Each row is followed by one of two labels, saying whether the row has a hidden trait. Each part has a new trait and two new labels.
[ -1  -5  14  -8   3   7   1   1   0  -1  12   0  -5   1  -5   1  -4  -7
   2   5  -1  -4  -8   6   2   7   2  -6   3  -1   3   4   1   3   7 -11
   3]	G
[  4   1 -11  -5  12  -6 -15   4   6   6   6   6   0  -5 -31   2  -3   0
   1   7   6  -3   6 -10  -1  -1  -3  16   1  -3  18  11  -2  -1   6 -16
   7]	G
[ -3  -3  -4  -5  10   7   9   4   6  -4   3  -4   2   4 -11  -1   0  -4
   0   3   1  -1 -11  -4  -1 -11   1  -1  -8  -1   7   8  12   0  -2   6
   1]	Q
[  4  -1  10   1   8   4   2   3   4   0   2   4  -3   3 -13   4  -1  -6
   2  -1   2   0  -5  -1   0  -4  -1   1   3  -2   3  -5   3 -12   4 -12
   1]	Q
[ -8  -8   4   4   4   9 -10   6   1  -4   3  -3   3   0 -15   5  -8  -5
   1   2   4   1  -8  -7  -8  -7  -1   0  -4   0   0   0  -4  -5  -4  16
  -5]	Q
[ -2   5   4   6 -10  -8 -17   1 -13   5  -1   9   6  -9  -5   2  -4   9
   0   6   4   1  22  -3  -4  19  -3  -8  11   4 -12   3 -24   2  -4   9
  -4]	Q
[ -2  -4  15  -1  -5   5  12  -2  -6  -3  -2   1  -1   4  18  -2  -1  -2
   1   2  -3   0  -6   7  -1   3   2 -15   3   2 -13  -5  -5  -1  -1   6
  -4]	G
[ -8  -7 -13  -5  11   4   2   6   4  -8  -8  -1   2   0 -30   5  -4  -2
   2  11   1  -3  -3  -5  -3  -9  -1  -2  -1   0   9  10  15   2  -1  26
  10]	Q
[  3  13  16 -13  14 -20 -20   5   9   0  22   6 -15   3 -45   7 -10 -10
   4  13   0  -6  17  -5   4  13  -2 -10  -7   0   3  18   1   2  16 -26
  13]	G
[  5  11   3   0  -4  -5   4  -3  -2   6   1   8   2  -3   1  -6   3   5
  -1   1   1  -1  11   3   3  10   0  -6   5   1  -5   6  -6   3   1 -13
  -2]	Q
[ 10  14  19   5  17  -6  -1   4  -5   7  -2  28   6  -3 -52   6  -7  -5
   5  19  11  -6  36 -10  -5  16  -7 -14  31   2 -11   8  -8 -17   7 -16
  15]	Q
[ -8   5  -6   0  -2   4  -3   3  -8   1   2  -2   9  -4  -4  -3  -4   5
  -2   6   3  -2   0  -6  -3   4   0 -10  -2   2  -7  15  -9  10  -8  19
 -10]	Q
[ -2   6  23 -10  -1  -1   3   0  -7  -3   6   3  -5   7   1   3  -2  -6
   2   6  -4  -2   2   9   6  11   3 -12   8   4 -12   3   3   2  -1  -7
   2]	G
[ -3 -18  15  -9   8  25   4   1  -5   5  10   2   1  -4 -11   1  -4  -8
   2  10   1  -6 -21  10   1   0   5  24  14  -3  17   2  -1   5  12 -18
   4]	G
[ 1  8  2 -1 -2  0  1 -1 -8  0 -7  2 10  3  2  2  1  1  0 -2  0  1  6  1
  4  2  0 -1  9  4 -8 -3  0 -3 -6  7 -3]	G
